Below is a small trained network, with its code and all its weights. Each question gives an input and a class and asks what happens when units are switched off, that is, made to give their printed mean instead of their output.

import numpy as np


def w(rows, s, z=0):
    codes = np.array(rows[::2]) - 128.0
    scale = np.full(codes.shape[1], s)
    scale[-1] = z or s
    return codes * scale


def norm(h):
    return h / np.sqrt((h * h).mean(-1, keepdims=True) + 1e-5)


def f(y):
    return y / 2 * (1 + np.tanh(0.7978845608 * (y + 0.044715 * y**3)))


def log_softmax(a):
    a = a - a.max(-1, keepdims=True)
    return a - np.log(np.exp(a).sum(-1, keepdims=True))


def net(x, mask):
    res = np.array(x, float).reshape(1, 2) / 4 @ E
    u = 0
    for l in range(2):
        y = f(norm(res) @ A[l][:, :-1].T + A[l][:, -1])
        res = res + np.where(mask[u : u + 4], y, B[l][:, -1]) @ B[l][:, :-1]
        u += 4
    return log_softmax(norm(res)[-1] @ U[:, :-1].T + U[:, -1])


A, B = {}, {}
E = w([
[109,93,10,114,170,200,97,165,194,51,73,65],'x0',
[160,168,160,102,228,141,184,187,254,149,151,95],'x1',
],0.0074)
A[0] = w([
[134,78,95,173,36,118,137,201,254,83,42,186,254],'L0N0',
[193,209,209,114,100,138,41,121,140,181,76,166,196],'L0N1',
[58,113,162,103,75,230,145,45,92,100,103,156,4],'L0N2',
[125,145,144,51,216,129,107,146,100,129,137,107,253],'L0N3',
],0.0045,0.0006)
B[0] = w([
[117,82,144,140,130,44,146,106,124,155,152,186,252],'L0N0',
[102,136,54,168,163,78,96,185,103,95,133,131,223],'L0N1',
[85,193,103,84,68,163,117,85,169,170,111,118,228],'L0N2',
[104,114,84,121,88,133,161,81,5,167,209,94,187],'L0N3',
],0.011,0.0023)
A[1] = w([
[229,183,180,72,149,131,138,164,255,139,183,156,211],'L1N0',
[63,194,77,116,123,65,168,131,167,196,128,172,103],'L1N1',
[112,195,74,121,213,200,152,182,107,165,113,138,254],'L1N2',
[155,44,59,169,195,202,112,139,114,121,4,56,99],'L1N3',
],0.0055,0.0019)
B[1] = w([
[144,221,120,127,33,170,27,81,113,102,114,233,253],'L1N0',
[109,34,64,101,222,72,188,183,169,53,30,14,230],'L1N1',
[62,23,135,128,52,164,87,39,101,123,81,98,218],'L1N2',
[207,255,223,195,124,2,149,224,5,191,105,169,229],'L1N3',
],0.0072,0.0036)
U = w([
[130,163,192,254,159,30,139,202,82,129,85,176,133],'0',
[87,172,89,104,40,244,33,48,142,102,128,184,220],'1',
[47,25,64,99,172,136,184,115,180,88,100,40,135],'2',
[103,112,180,123,146,175,173,164,191,169,165,113,3],'3',
],0.0098,0.0034)

Each question gives the input, the list of numbers given to net, and the class t.
The units are the neurons (one row each of A and B). Each row of codes is followed by its name. A weight is (code - 128) times the scale printed after its matrix; where a second scale follows, it is the last column's (A, B and U).
mask holds one flag per neuron, layer by layer. A switched-off neuron (its flag False) gives its mean, the last column of its row in B, instead of its output. The means were averaged over made-up inputs and are rounded, as every weight is.
A unit's drop is (log p(t) with every unit on - log p(t) with that unit switched off) / (log p(t) with every unit on - log p(t) with every unit switched off).
The circuit of an input: a set's keep is (log p(t) with only the set's units on - log p(t) with every unit switched off) / (log p(t) with every unit on - log p(t) with every unit switched off). Starting from all 8 units, units are removed one at a time, each time the one whose removal leaves the highest keep (on an exact tie, the one counted first), for as long as the keep stays at least 0.8.
circuit, biggest first: the units of the circuit, biggest drop first
top k neurons: the k neurons with the biggest drops, biggest first
top k neurons in layer l: the k neurons of layer l with the biggest drops, biggest first
drop of u: that unit's drop, to one decimal
input [-3,5], class 1: top neuron : [L1N0]
input [-1,-3], class 2: top 2 neurons : [L0N2; L1N0]
input [0,-3], class 2: circuit, biggest first : [L0N2; L1N0; L1N1]
input [-3,0], class 2: circuit, biggest first : [L1N3; L1N1]
input [5,5], class 0: top 3 neurons : [L1N3; L0N2; L0N3]
input [4,1], class 0: top 2 neurons : [L0N2; L1N3]
input [-3,3], class 2: top 3 neurons : [L0N1; L1N3; L0N3]
input [-2,4], class 1: top 2 neurons : [L0N0; L1N0]
input [-2,1], class 2: top 2 neurons : [L0N1; L1N3]
input [0,2], class 2: top 2 neurons in layer 1 : [L1N3; L1N0]
input [-7,8], class 1: top 2 neurons in layer 1 : [L1N0; L1N3]
input [5,6], class 1: top 2 neurons in layer 1 : [L1N0; L1N2]
input [4,0], class 0: top 2 neurons : [L0N2; L1N3]
input [-2,0], class 2: top neuron : [L0N1]
input [-1,4], class 1: top 2 neurons : [L1N0; L0N0]
input [7,-7], class 0: top 3 neurons in layer 1 : [L1N3; L1N0; L1N2]
input [-3,1], class 2: top 2 neurons in layer 0 : [L0N1; L0N0]
input [6,6], class 0: drop of L0N2 : 1.1
input [5,1], class 0: drop of L1N3 : 0.6
input [1,1], class 2: drop of L1N0 : 0.0
